Below is a small trained network, with its code and all its weights. Each question gives an input and a class and asks what happens when units are switched off, that is, made to give their printed mean instead of their output.

import numpy as np


def w(rows, s, z=0):
    codes = np.array(rows[::2]) - 128.0
    scale = np.full(codes.shape[1], s)
    scale[-1] = z or s
    return codes * scale


def f(y):
    return y / 2 * (1 + np.tanh(0.7978845608 * (y + 0.044715 * y**3)))


def log_softmax(a):
    a = a - a.max(-1, keepdims=True)
    return a - np.log(np.exp(a).sum(-1, keepdims=True))


def net(x, mask):
    res = np.array(x, float).reshape(1, 6) / 4 @ E
    y = f(res @ A[0][:, :-1].T + A[0][:, -1])
    res = res + np.where(mask, y, B[0][:, -1]) @ B[0][:, :-1]
    return log_softmax(res[-1] @ U[:, :-1].T + U[:, -1])


A, B = {}, {}
E = w([
[23,129,50],'x0',
[114,115,254],'x1',
[126,127,129],'x2',
[130,128,125],'x3',
[240,114,66],'x4',
[131,133,127],'x5',
],0.0074)
A[0] = w([
[60,99,197,223],'N1',
[55,63,7,101],'N2',
[158,67,207,142],'N3',
[126,228,211,124],'N4',
[29,111,98,254],'N5',
[254,93,99,224],'N6',
],0.0079,0.0038)
B[0] = w([
[88,115,198,246],'N1',
[138,220,106,210],'N2',
[189,127,219,203],'N3',
[140,165,207,191],'N4',
[1,182,144,244],'N5',
[163,14,77,254],'N6',
],0.007,0.0051)
U = w([
[99,79,139,254],'0',
[81,223,120,61],'1',
[167,216,225,93],'2',
[28,66,164,65],'3',
[157,1,80,61],'4',
[124,142,38,107],'5',
[182,22,182,69],'6',
],0.0096,0.0076)

Each question gives the input, the list of numbers given to net, and the class t.
The units are the neurons (one row each of A and B). Each row of codes is followed by its name. A weight is (code - 128) times the scale printed after its matrix; where a second scale follows, it is the last column's (A, B and U).
mask holds one flag per neuron, in row order. A switched-off neuron (its flag False) gives its mean, the last column of its row in B, instead of its output. The means were averaged over made-up inputs and are rounded, as every weight is.
A unit's drop is (log p(t) with every unit on - log p(t) with that unit switched off) / (log p(t) with every unit on - log p(t) with every unit switched off).
The circuit of an input: a set's keep is (log p(t) with only the set's units on - log p(t) with every unit switched off) / (log p(t) with every unit on - log p(t) with every unit switched off). Starting from all 6 units, units are removed one at a time, each time the one whose removal leaves the highest keep (on an exact tie, the one counted first), for as long as the keep stays at least 0.8.
units of the circuit, in order: the units of the circuit, biggest drop first
k most important neurons: the k neurons with the biggest drops, biggest first
drop of u: that unit's drop, to one decimal
input [6,-7,0,3,-1,4], class 1: units of the circuit, in order : N2, N5
input [-5,-8,-1,-4,5,6], class 4: units of the circuit, in order : N6
input [8,-4,4,-4,-1,-1], class 1: 3 most important neurons : N2, N5, N6
input [6,-1,4,5,-3,2], class 1: 3 most important neurons : N2, N6, N5
input [7,-2,-1,5,-1,-8], class 1: units of the circuit, in order : N2, N6
input [8,-6,7,3,0,-8], class 1: units of the circuit, in order : N2, N5
input [-4,-4,-1,1,2,-8], class 4: units of the circuit, in order : N6, N5, N4
input [5,-8,-4,-8,-8,0], class 1: 3 most important neurons : N2, N5, N6
input [7,-2,3,-8,-1,-1], class 1: units of the circuit, in order : N2, N6
input [-2,-2,-6,5,5,4], class 4: drop of N6 : 0.4
input [-1,-7,-1,-8,7,2], class 4: drop of N6 : 0.9
input [-4,-3,3,-4,5,-5], class 4: drop of N6 : 0.4
input [2,-5,1,-2,-5,7], class 1: drop of N5 : 0.2
input [3,-3,-8,-6,-2,5], class 1: most important neuron : N6
